Here is a tiny trained network, its code and every weight. The questions are about switching its units off for an input and a target symbol, where a switched-off unit gives its printed mean instead of its output.

import numpy as np


def w(rows, s, z=0):
    codes = np.array(rows[::2]) - 128.0
    scale = np.full(codes.shape[1], s)
    scale[-1] = z or s
    return codes * scale


def softmax(a):
    e = np.exp(a - a.max(-1, keepdims=True))
    return e / e.sum(-1, keepdims=True)


def log_softmax(a):
    a = a - a.max(-1, keepdims=True)
    return a - np.log(np.exp(a).sum(-1, keepdims=True))


def net(x, mask):
    ids = ['αβδζηθμξπτφψ'.index(c) for c in x.split()]
    T = len(ids)
    res = E[ids] + P[:T]
    u = 0
    for l in range(3):
        r = res
        for j in range(3):
            rows = slice(3 * j, 3 * j + 3)
            q, k, v = (r @ M[l][rows].T for M in (Q, K, V))
            z = softmax(np.where(np.tri(T) > 0, q @ k.T / 3**0.5, -1e9)) @ v
            o = O[l][rows]
            res = res + np.where(mask[u + j], z, o[:, -1]) @ o[:, :-1]
        u += 3
    return log_softmax(res[-1] @ U[:, :-1].T + U[:, -1])


Q, K, V, O = {}, {}, {}, {}
E = w([
[78,112,184,127,89,113,60,127,94],'α',
[109,106,136,102,145,120,52,72,100],'β',
[55,190,71,208,90,140,83,116,155],'δ',
[132,149,153,169,96,107,93,136,78],'ζ',
[138,123,98,117,111,195,55,132,112],'η',
[104,144,99,146,71,191,89,149,148],'θ',
[130,123,160,178,32,147,55,143,70],'μ',
[179,143,102,143,143,152,80,109,85],'ξ',
[122,146,156,162,39,104,104,136,157],'π',
[170,104,135,55,114,121,132,73,61],'τ',
[90,132,127,109,137,187,135,201,46],'φ',
[188,124,125,125,149,140,61,142,249],'ψ',
],0.019)
P = w([
[99,72,111,89,135,48,109,204,162],'0',
[120,160,150,105,168,177,133,103,162],'1',
[69,95,153,164,154,96,151,120,195],'2',
[147,146,66,105,102,66,79,207,78],'3',
[146,200,170,87,150,209,102,80,169],'4',
[131,55,145,143,135,134,87,89,143],'5',
[178,189,53,87,86,93,7,235,41],'6',
[185,245,212,111,137,213,85,87,213],'7',
[158,63,132,130,149,169,60,129,147],'8',
],0.016)
Q[0] = w([
[129,83,120,98,169,98,175,190,201],'0.h1',
[119,188,165,82,97,159,73,70,127],'0.h1',
[89,28,150,145,117,187,42,102,178],'0.h1',
[136,55,76,197,137,160,122,118,103],'0.h2',
[134,116,170,115,117,72,229,87,182],'0.h2',
[117,129,180,175,92,175,53,87,99],'0.h2',
[175,129,138,66,106,115,205,159,160],'0.h3',
[89,193,58,80,96,66,2,174,85],'0.h3',
[129,174,150,109,130,93,114,122,139],'0.h3',
],0.0075)
K[0] = w([
[154,4,113,154,169,118,144,76,167],'0.h1',
[115,212,185,61,144,134,134,113,103],'0.h1',
[203,174,110,137,144,124,51,187,153],'0.h1',
[190,167,137,134,125,122,185,100,77],'0.h2',
[168,1,105,207,151,131,189,156,98],'0.h2',
[119,149,126,49,109,111,107,158,99],'0.h2',
[123,85,131,86,186,142,148,102,135],'0.h3',
[156,212,214,88,134,198,77,111,116],'0.h3',
[158,149,78,70,148,141,139,91,143],'0.h3',
],0.0084)
V[0] = w([
[96,129,165,91,230,142,25,142,163],'0.h1',
[131,76,113,137,168,106,112,174,178],'0.h1',
[212,186,143,114,220,87,96,109,180],'0.h1',
[152,103,163,233,154,135,21,113,131],'0.h2',
[103,254,188,142,157,228,157,136,126],'0.h2',
[78,43,164,134,154,154,139,147,148],'0.h2',
[102,123,185,145,153,93,75,88,166],'0.h3',
[162,117,72,55,187,212,162,106,182],'0.h3',
[131,160,104,149,210,157,42,104,38],'0.h3',
],0.009)
O[0] = w([
[87,54,153,129,109,150,75,89,29,244],'0.h1',
[161,85,91,205,123,98,214,149,73,145],'0.h1',
[134,187,108,241,105,94,156,85,138,163],'0.h1',
[66,197,127,124,46,232,127,180,71,203],'0.h2',
[70,52,246,146,92,81,91,110,97,139],'0.h2',
[101,187,115,144,166,174,99,172,177,100],'0.h2',
[64,66,167,42,120,90,223,51,177,182],'0.h3',
[240,50,83,146,137,254,88,138,172,109],'0.h3',
[6,223,31,177,172,237,176,174,33,171],'0.h3',
],0.0077,0.011)
Q[1] = w([
[143,157,255,173,170,204,208,67,176],'1.h1',
[98,153,166,103,146,159,126,81,163],'1.h1',
[63,26,81,197,65,119,163,71,107],'1.h1',
[148,124,66,149,80,177,121,172,100],'1.h2',
[124,72,95,105,108,119,182,127,99],'1.h2',
[129,114,60,118,120,64,43,193,130],'1.h2',
[157,112,56,126,70,88,25,112,112],'1.h3',
[143,180,98,117,162,89,146,82,103],'1.h3',
[73,143,103,59,110,63,73,135,117],'1.h3',
],0.0079)
K[1] = w([
[138,43,74,181,151,52,147,205,136],'1.h1',
[134,121,103,85,183,81,137,164,94],'1.h1',
[206,151,214,173,160,138,120,141,84],'1.h1',
[127,166,192,119,111,186,144,69,138],'1.h2',
[113,2,100,120,89,143,150,69,63],'1.h2',
[147,160,128,107,133,177,92,128,136],'1.h2',
[158,215,120,143,87,76,44,90,99],'1.h3',
[121,129,75,108,121,91,99,159,128],'1.h3',
[158,213,156,129,93,154,142,87,125],'1.h3',
],0.007)
V[1] = w([
[16,98,21,177,151,78,50,80,147],'1.h1',
[87,166,187,168,151,170,126,156,199],'1.h1',
[133,102,228,31,209,123,145,54,55],'1.h1',
[164,167,48,145,111,33,59,175,137],'1.h2',
[153,159,112,110,135,160,100,28,112],'1.h2',
[112,114,65,153,68,112,2,208,103],'1.h2',
[163,187,219,161,107,209,119,69,110],'1.h3',
[140,83,139,221,162,70,120,162,121],'1.h3',
[156,78,121,108,57,106,132,157,186],'1.h3',
],0.0074)
O[1] = w([
[89,83,98,247,105,137,110,132,161,249],'1.h1',
[126,121,166,116,57,83,121,90,124,128],'1.h1',
[98,135,113,98,169,127,161,115,137,109],'1.h1',
[147,127,94,179,123,168,176,196,137,90],'1.h2',
[139,88,120,96,140,134,146,131,123,128],'1.h2',
[153,161,147,93,87,124,145,200,171,254],'1.h2',
[140,120,96,139,94,144,175,76,113,203],'1.h3',
[108,116,139,150,147,126,108,116,79,31],'1.h3',
[116,110,155,121,78,117,116,137,150,52],'1.h3',
],0.012,0.0081)
Q[2] = w([
[85,113,32,88,75,28,133,119,126],'2.h1',
[128,49,142,96,126,100,112,197,128],'2.h1',
[162,58,87,100,128,87,46,202,94],'2.h1',
[142,194,245,147,188,222,121,130,167],'2.h2',
[75,52,88,145,158,62,254,103,137],'2.h2',
[58,168,237,123,102,157,134,99,105],'2.h2',
[120,53,105,101,143,95,207,148,150],'2.h3',
[60,130,50,96,79,58,64,179,79],'2.h3',
[138,114,203,129,136,56,119,76,133],'2.h3',
],0.0066)
K[2] = w([
[139,165,158,106,70,189,179,1,152],'2.h1',
[122,152,164,128,128,98,129,56,149],'2.h1',
[164,206,165,138,120,192,92,61,122],'2.h1',
[61,120,151,135,220,78,59,211,234],'2.h2',
[145,48,89,148,124,114,252,151,72],'2.h2',
[64,128,187,134,141,187,163,151,119],'2.h2',
[68,69,130,66,75,98,86,174,52],'2.h3',
[74,123,157,97,29,250,171,67,53],'2.h3',
[85,122,176,86,127,130,94,148,171],'2.h3',
],0.0056)
V[2] = w([
[130,90,168,118,169,158,208,82,33],'2.h1',
[146,238,40,105,132,193,141,235,52],'2.h1',
[166,48,67,99,136,137,111,194,210],'2.h1',
[15,111,222,119,142,220,97,196,76],'2.h2',
[95,165,243,80,101,101,128,21,127],'2.h2',
[137,128,205,66,126,86,99,242,100],'2.h2',
[109,137,202,125,136,98,157,134,2],'2.h3',
[167,110,85,144,125,115,150,25,162],'2.h3',
[126,132,33,161,129,30,69,212,37],'2.h3',
],0.0074)
O[2] = w([
[38,170,183,181,210,164,109,133,161,6],'2.h1',
[123,92,175,122,144,97,156,185,12,212],'2.h1',
[145,88,94,43,150,93,28,126,117,186],'2.h1',
[71,49,152,95,176,88,158,227,184,229],'2.h2',
[72,110,49,151,137,85,76,194,100,56],'2.h2',
[3,197,74,135,96,122,158,69,130,183],'2.h2',
[219,151,159,103,81,125,162,36,139,90],'2.h3',
[88,111,80,61,104,77,188,162,129,77],'2.h3',
[80,178,77,212,136,111,126,31,180,156],'2.h3',
],0.0073,0.024)
U = w([
[58,77,33,129,179,174,221,167,151,83],'α',
[104,143,200,106,144,246,116,227,174,142],'β',
[170,114,133,98,85,163,227,141,188,183],'δ',
[95,178,155,161,122,244,211,197,112,135],'ζ',
[157,95,113,81,179,34,195,131,89,129],'η',
[108,144,167,61,112,2,124,70,123,87],'θ',
[104,166,95,112,127,63,208,195,78,60],'μ',
[64,75,152,203,116,47,112,98,73,48],'ξ',
[88,191,92,146,157,113,188,66,108,255],'π',
[62,214,213,112,165,159,47,144,105,190],'τ',
[33,97,234,61,168,22,160,58,166,159],'φ',
[76,119,159,80,127,121,53,165,149,84],'ψ',
],0.0057,0.0084)

Each question gives the input, a string of symbols that net reads in full, and the target symbol t.
The units are the heads (3 rows each of Q, K, V and O). Each row of codes is followed by its name. A weight is (code - 128) times the scale printed after its matrix; where a second scale follows, it is the last column's (O and U).
mask holds one flag per head, layer by layer. A switched-off head (its flag False) gives its mean, the last column of its rows in O, instead of its output. The means were averaged over made-up inputs and are rounded, as every weight is.
A unit's drop is (log p(t) with every unit on - log p(t) with that unit switched off) / (log p(t) with every unit on - log p(t) with every unit switched off).
The circuit of an input: a set's keep is (log p(t) with only the set's units on - log p(t) with every unit switched off) / (log p(t) with every unit on - log p(t) with every unit switched off). Starting from all 9 units, units are removed one at a time, each time the one whose removal leaves the highest keep (on an exact tie, the one counted first), for as long as the keep stays at least 0.8.
circuit, biggest first: the units of the circuit, biggest drop first
unit that matters most: the unit with the biggest drop
heads that matter: for each layer, one digit per head in row order, 1 if its drop is at least 0.15 and else 0, layers parted by /
input π δ δ μ α φ μ θ ψ, target ξ: circuit, biggest first -> 0.h1
input φ θ μ δ ζ β δ π, target φ: heads that matter -> 100 / 001 / 010
input ψ δ μ ξ α π, target δ: circuit, biggest first -> 2.h1, 1.h1, 0.h1, 2.h2
input α π δ θ τ δ μ δ, target α: circuit, biggest first -> 0.h3, 1.h3, 2.h2
input π β δ ζ, target α: circuit, biggest first -> 0.h3, 1.h1
input φ θ ζ, target φ: heads that matter -> 100 / 011 / 010
input α ξ δ τ, target ζ: heads that matter -> 001 / 000 / 110
input φ α φ ψ β, target φ: heads that matter -> 100 / 001 / 110
input η ξ η β η, target η: circuit, biggest first -> 2.h1, 1.h2, 0.h2, 1.h3
input δ β α δ, target α: circuit, biggest first -> 1.h1, 0.h3
input μ φ θ ψ ψ η, target ξ: circuit, biggest first -> 0.h1, 0.h2
input β φ δ α φ δ η τ, target β: heads that matter -> 101 / 101 / 010
input ψ ψ ξ ξ δ α δ τ τ, target π: heads that matter -> 110 / 101 / 110
input β μ θ ψ ψ ψ δ, target δ: circuit, biggest first -> 0.h3, 2.h2
input θ ψ φ, target ξ: heads that matter -> 110 / 111 / 010
input η ψ τ ξ, target δ: heads that matter -> 101 / 000 / 010
input δ α δ ψ ζ, target δ: heads that matter -> 000 / 101 / 110
input η δ η δ ψ π β α φ, target φ: circuit, biggest first -> 1.h2, 1.h1
input ψ δ η δ, target ξ: circuit, biggest first -> 1.h1
input η δ π β δ η β, target ξ: circuit, biggest first -> 1.h1
input θ π ξ θ α β ψ η, target θ: circuit, biggest first -> 2.h1, 1.h3, 1.h2, 0.h2
input α μ ζ ζ η, target α: circuit, biggest first -> 1.h3, 2.h2
input ψ π ζ β ξ, target ψ: heads that matter -> 101 / 000 / 100
input μ δ π ζ β α φ, target α: circuit, biggest first -> 0.h3, 1.h1
input ψ ψ π β μ α β ψ, target ψ: heads that matter -> 001 / 000 / 100
input ψ δ ψ ψ φ φ β φ τ, target φ: heads that matter -> 000 / 110 / 100
input ξ α φ τ ψ φ φ η, target ξ: unit that matters most -> 0.h2
input μ ζ τ π τ, target μ: heads that matter -> 111 / 010 / 110
